Below is a small trained network, with its code and all its weights. Each question gives an input and a class and asks what happens when units are switched off, that is, made to give their printed mean instead of their output.

import numpy as np


def w(rows, s, z=0):
    codes = np.array(rows[::2]) - 128.0
    scale = np.full(codes.shape[1], s)
    scale[-1] = z or s
    return codes * scale


def norm(h):
    return h / np.sqrt((h * h).mean(-1, keepdims=True) + 1e-5)


def f(y):
    return y / 2 * (1 + np.tanh(0.7978845608 * (y + 0.044715 * y**3)))


def log_softmax(a):
    a = a - a.max(-1, keepdims=True)
    return a - np.log(np.exp(a).sum(-1, keepdims=True))


def net(x, mask):
    res = np.array(x, float).reshape(1, 5) / 4 @ E
    u = 0
    for l in range(4):
        y = f(norm(res) @ A[l][:, :-1].T + A[l][:, -1])
        res = res + np.where(mask[u : u + 4], y, B[l][:, -1]) @ B[l][:, :-1]
        u += 4
    return log_softmax(norm(res)[-1] @ U[:, :-1].T + U[:, -1])


A, B = {}, {}
E = w([
[60,169,61,76,182,108,247],'x0',
[128,127,128,125,129,131,129],'x1',
[111,194,129,203,172,1,108],'x2',
[198,35,73,198,87,81,212],'x3',
[160,72,146,14,141,37,102],'x4',
],0.0018)
A[0] = w([
[138,37,174,46,150,66,122,42],'L0N1',
[206,35,67,196,67,64,202,5],'L0N2',
[243,115,186,184,98,131,4,7],'L0N3',
[141,163,164,223,227,24,112,111],'L0N4',
],0.0032,0.0012)
B[0] = w([
[159,230,132,141,77,115,154,153],'L0N1',
[188,159,164,155,253,153,100,238],'L0N2',
[13,52,190,114,146,98,169,248],'L0N3',
[114,128,28,96,72,160,61,212],'L0N4',
],0.0044,0.0016)
A[1] = w([
[5,247,212,22,167,185,1,4],'L1N1',
[83,168,95,70,111,165,20,24],'L1N2',
[84,179,59,128,246,84,189,106],'L1N3',
[126,195,167,57,104,126,74,68],'L1N4',
],0.0022,0.0015)
B[1] = w([
[245,73,139,183,254,125,135,255],'L1N1',
[202,88,91,170,117,119,133,88],'L1N2',
[57,60,164,83,139,131,42,217],'L1N3',
[194,115,95,182,118,85,220,87],'L1N4',
],0.0035,0.0006)
A[2] = w([
[177,122,157,53,107,30,96,208],'L2N1',
[59,172,127,238,121,220,137,2],'L2N2',
[49,193,90,51,162,124,204,23],'L2N3',
[171,81,159,56,80,252,191,53],'L2N4',
],0.0036,0.00064)
B[2] = w([
[120,155,115,127,72,246,185,188],'L2N1',
[195,127,151,2,65,111,181,204],'L2N2',
[135,39,188,178,101,124,115,187],'L2N3',
[79,200,66,189,145,19,53,252],'L2N4',
],0.0052,0.0019)
A[3] = w([
[16,30,175,132,153,143,143,3],'L3N1',
[162,209,186,90,81,158,182,83],'L3N2',
[78,126,87,105,190,118,205,57],'L3N3',
[167,155,162,119,253,175,115,93],'L3N4',
],0.0043,0.0017)
B[3] = w([
[112,76,152,174,33,65,112,255],'L3N1',
[152,107,110,104,89,67,196,152],'L3N2',
[173,105,211,148,94,167,52,136],'L3N3',
[198,73,71,255,123,103,185,196],'L3N4',
],0.0061,0.0015)
U = w([
[225,85,130,230,252,160,159,105],'0',
[82,126,90,142,95,102,135,254],'1',
[12,31,254,128,84,134,74,94],'2',
[16,245,35,113,162,125,37,80],'3',
[157,160,131,4,76,141,235,73],'4',
],0.006,0.0061)

Each question gives the input, the list of numbers given to net, and the class t.
The units are the neurons (one row each of A and B). Each row of codes is followed by its name. A weight is (code - 128) times the scale printed after its matrix; where a second scale follows, it is the last column's (A, B and U).
mask holds one flag per neuron, layer by layer. A switched-off neuron (its flag False) gives its mean, the last column of its row in B, instead of its output. The means were averaged over made-up inputs and are rounded, as every weight is.
A unit's drop is (log p(t) with every unit on - log p(t) with that unit switched off) / (log p(t) with every unit on - log p(t) with every unit switched off).
The circuit of an input: a set's keep is (log p(t) with only the set's units on - log p(t) with every unit switched off) / (log p(t) with every unit on - log p(t) with every unit switched off). Starting from the 12 units with the biggest drops (on a tie, the unit counted first), units are removed one at a time, each time the one whose removal leaves the highest keep (on an exact tie, the one counted first), for as long as the keep stays at least 0.8.
circuit, biggest first: the units of the circuit, biggest drop first
most important unit: the unit with the biggest drop
top k neurons: the k neurons with the biggest drops, biggest first
k most important neurons of layer l: the k neurons of layer l with the biggest drops, biggest first
input [-5,-4,2,4,-2], class 2: circuit, biggest first : L0N3
input [7,-2,-7,1,3], class 2: top 4 neurons : L2N3; L0N4; L3N3; L3N4
input [3,2,-2,4,3], class 0: top 3 neurons : L0N2; L0N3; L2N2
input [8,-6,-8,-1,6], class 2: top 2 neurons : L2N3; L2N2
input [-4,7,-8,1,0], class 3: circuit, biggest first : L2N4; L3N1
input [-7,4,3,2,-6], class 2: circuit, biggest first : L0N3; L3N4
input [-7,-3,4,-6,8], class 4: 2 most important neurons of layer 0 : L0N2; L0N1
input [1,5,7,5,8], class 4: circuit, biggest first : L2N4; L2N1; L3N4
input [8,7,3,-7,0], class 2: top 3 neurons : L2N3; L0N2; L3N1
input [-1,2,0,-7,-7], class 0: top 2 neurons : L1N1; L3N4
input [7,2,-7,-5,-4], class 2: top 2 neurons : L2N3; L0N2
input [8,3,-3,8,-2], class 0: top 2 neurons : L0N2; L0N3
input [-4,-6,-1,1,8], class 4: top 2 neurons : L0N1; L2N1
input [-4,3,-6,2,-5], class 3: circuit, biggest first : L2N4; L3N1; L3N4
input [2,-3,2,-5,2], class 0: circuit, biggest first : L1N1
input [-3,-2,1,-6,-7], class 4: top 3 neurons : L2N2; L0N2; L3N2
input [-3,3,-2,-3,-5], class 4: top 2 neurons : L2N2; L0N2
input [2,-1,8,6,7], class 3: top 4 neurons : L0N4; L2N2; L1N1; L3N4
input [8,6,-2,-1,-8], class 2: circuit, biggest first : L2N3; L3N3
input [-3,-6,8,3,0], class 3: most important unit : L0N4
input [5,-4,-5,-5,-4], class 0: 2 most important neurons of layer 0 : L0N3; L0N4
